Here is a tiny trained network, its code and every weight. The questions are about switching its units off for an input and a target symbol, where a switched-off unit gives its printed mean instead of its output.

import numpy as np


def w(rows, s, z=0):
    codes = np.array(rows[::2]) - 128.0
    scale = np.full(codes.shape[1], s)
    scale[-1] = z or s
    return codes * scale


def norm(h):
    return h / np.sqrt((h * h).mean(-1, keepdims=True) + 1e-5)


def f(y):
    return y / 2 * (1 + np.tanh(0.7978845608 * (y + 0.044715 * y**3)))


def softmax(a):
    e = np.exp(a - a.max(-1, keepdims=True))
    return e / e.sum(-1, keepdims=True)


def log_softmax(a):
    a = a - a.max(-1, keepdims=True)
    return a - np.log(np.exp(a).sum(-1, keepdims=True))


def net(x, mask):
    ids = ['αεζηπτφψ'.index(c) for c in x.split()]
    T = len(ids)
    res = E[ids] + P[:T]
    u = 0
    for l in range(2):
        r = norm(res)
        for j in range(2):
            rows = slice(3 * j, 3 * j + 3)
            q, k, v = (r @ M[l][rows].T for M in (Q, K, V))
            z = softmax(np.where(np.tri(T) > 0, q @ k.T / 3**0.5, -1e9)) @ v
            o = O[l][rows]
            res = res + np.where(mask[u + j], z, o[:, -1]) @ o[:, :-1]
        u += 2
        y = f(norm(res) @ A[l][:, :-1].T + A[l][:, -1])
        res = res + np.where(mask[u : u + 4], y, B[l][:, -1]) @ B[l][:, :-1]
        u += 4
    return log_softmax(norm(res)[-1] @ U[:, :-1].T + U[:, -1])


Q, K, V, O, A, B = {}, {}, {}, {}, {}, {}
E = w([
[94,92,94,32],'α',
[214,62,183,139],'ε',
[151,14,240,150],'ζ',
[99,77,179,133],'η',
[82,90,94,9],'π',
[167,87,160,130],'τ',
[208,82,96,212],'φ',
[251,111,45,119],'ψ',
],0.0031)
P = w([
[86,222,230,253],'0',
[140,111,75,127],'1',
[32,166,72,46],'2',
[215,150,193,79],'3',
[154,55,46,104],'4',
[37,168,64,48],'5',
[235,132,184,82],'6',
[169,36,49,112],'7',
[40,169,63,56],'8',
],0.0027)
Q[0] = w([
[244,84,237,74],'0.h0',
[72,120,66,57],'0.h0',
[120,56,183,148],'0.h0',
[186,100,130,255],'0.h1',
[167,120,188,223],'0.h1',
[92,156,81,90],'0.h1',
],0.006)
K[0] = w([
[199,114,177,93],'0.h0',
[63,64,92,120],'0.h0',
[213,130,61,100],'0.h0',
[122,194,65,253],'0.h1',
[98,208,145,225],'0.h1',
[116,47,181,98],'0.h1',
],0.0058)
V[0] = w([
[144,130,148,250],'0.h0',
[76,131,105,177],'0.h0',
[154,50,135,166],'0.h0',
[210,91,113,40],'0.h1',
[96,84,109,210],'0.h1',
[143,166,133,155],'0.h1',
],0.0028)
O[0] = w([
[149,119,43,102,123],'0.h0',
[239,131,99,186,68],'0.h0',
[94,174,55,169,254],'0.h0',
[77,252,157,142,224],'0.h1',
[111,178,52,17,148],'0.h1',
[153,23,60,119,78],'0.h1',
],0.0021,0.00094)
A[0] = w([
[254,66,119,154,105],'0.n0',
[169,100,246,189,5],'0.n1',
[65,109,111,184,57],'0.n2',
[108,132,63,203,172],'0.n3',
],0.0049,0.0012)
B[0] = w([
[1,155,169,55,252],'0.n0',
[146,172,19,84,172],'0.n1',
[43,175,171,27,116],'0.n2',
[134,9,144,66,146],'0.n3',
],0.0033,0.0022)
Q[1] = w([
[39,192,109,181],'1.h0',
[148,114,85,216],'1.h0',
[202,210,166,145],'1.h0',
[255,172,165,107],'1.h1',
[219,194,113,75],'1.h1',
[107,121,96,181],'1.h1',
],0.0095)
K[1] = w([
[112,147,194,12],'1.h0',
[196,91,148,84],'1.h0',
[187,205,164,156],'1.h0',
[178,173,78,242],'1.h1',
[113,180,98,197],'1.h1',
[161,145,145,55],'1.h1',
],0.011)
V[1] = w([
[8,210,164,100],'1.h0',
[168,69,199,242],'1.h0',
[56,74,22,185],'1.h0',
[121,235,57,47],'1.h1',
[151,34,59,1],'1.h1',
[45,52,102,157],'1.h1',
],0.0033)
O[1] = w([
[200,228,160,115,187],'1.h0',
[126,60,173,100,87],'1.h0',
[2,184,150,109,253],'1.h0',
[81,129,94,80,103],'1.h1',
[164,97,166,67,215],'1.h1',
[147,168,164,143,232],'1.h1',
],0.0052,0.0017)
A[1] = w([
[253,192,156,165,36],'1.n0',
[107,140,58,97,248],'1.n1',
[195,50,188,193,167],'1.n2',
[89,150,253,121,5],'1.n3',
],0.006,0.0016)
B[1] = w([
[110,33,179,104,192],'1.n0',
[175,101,99,177,241],'1.n1',
[248,143,66,111,154],'1.n2',
[132,103,84,253,251],'1.n3',
],0.0054,0.0019)
U = w([
[106,194,79,75,55],'α',
[177,134,245,55,2],'ε',
[254,71,130,143,234],'ζ',
[111,81,145,254,46],'η',
[138,202,108,54,94],'π',
[76,234,204,170,150],'τ',
[35,23,118,74,165],'φ',
[172,124,1,150,179],'ψ',
],0.0083,0.00059)

Each question gives the input, a string of symbols that net reads in full, and the target symbol t.
The units are the heads (3 rows each of Q, K, V and O) and the neurons (one row each of A and B). Each row of codes is followed by its name. A weight is (code - 128) times the scale printed after its matrix; where a second scale follows, it is the last column's (O, A, B and U).
mask holds one flag per unit, layer by layer, with each layer's heads first. A switched-off unit (its flag False) gives its mean, the last column of its rows in O or B, instead of its output. The means were averaged over made-up inputs and are rounded, as every weight is.
A unit's drop is (log p(t) with every unit on - log p(t) with that unit switched off) / (log p(t) with every unit on - log p(t) with every unit switched off).
The circuit of an input: a set's keep is (log p(t) with only the set's units on - log p(t) with every unit switched off) / (log p(t) with every unit on - log p(t) with every unit switched off). Starting from all 12 units, units are removed one at a time, each time the one whose removal leaves the highest keep (on an exact tie, the one counted first), for as long as the keep stays at least 0.8.
circuit, biggest first: the units of the circuit, biggest drop first
unit that matters most: the unit with the biggest drop
top k neurons: the k neurons with the biggest drops, biggest first
top k neurons in layer l: the k neurons of layer l with the biggest drops, biggest first
heads that matter: for each layer, one digit per head in row order, 1 if its drop is at least 0.15 and else 0, layers parted by /
input ε η α φ φ ψ π, target ψ: top 2 neurons -> 0.n1, 0.n0
input η ε η φ ζ π η π ζ, target τ: circuit, biggest first -> 1.h0
input ψ ζ ψ ψ η η α, target φ: top 3 neurons -> 0.n3, 0.n2, 0.n1
input φ ψ π ψ, target η: top 3 neurons -> 0.n0, 1.n3, 0.n3
input ψ φ ζ φ φ φ ψ, target φ: heads that matter -> 11 / 10
input η ε ζ, target η: top 4 neurons -> 1.n3, 0.n0, 0.n3, 0.n1
input ζ π ψ π, target ζ: circuit, biggest first -> 1.h0, 0.n0, 1.h1
input η φ η η α π η, target τ: heads that matter -> 11 / 01
input ε η φ ε ψ ε ψ, target ψ: circuit, biggest first -> 1.h1, 0.n1
input ε ε φ π ψ ε φ, target ψ: top 2 neurons in layer 0 -> 0.n1, 0.n3
input φ η ζ φ, target η: circuit, biggest first -> 0.n0, 1.h1, 1.h0
input α φ ψ α α ζ ψ, target π: circuit, biggest first -> 0.n0, 1.h1
input η τ τ φ τ ζ ε, target τ: top 3 neurons -> 0.n0, 0.n1, 0.n2
input α α ψ φ α α ζ, target π: unit that matters most -> 0.n1
input τ ζ ζ η ε, target ε: circuit, biggest first -> 1.h1, 0.n0
input ε ψ ζ φ ε τ, target ε: heads that matter -> 00 / 10
input π ψ ψ ψ, target ε: heads that matter -> 10 / 10
input η τ η τ τ, target τ: circuit, biggest first -> 0.n0, 1.h0, 1.n2
input φ φ π φ, target η: circuit, biggest first -> 0.n0, 1.n3
input π ζ ε φ, target ε: top 3 neurons -> 0.n0, 1.n0, 1.n3
input ψ φ η ψ η ψ ε, target φ: heads that matter -> 01 / 10
input ψ α η π ψ, target φ: unit that matters most -> 0.n3
input ψ π π τ τ, target τ: circuit, biggest first -> 0.n0, 1.h0, 0.h1
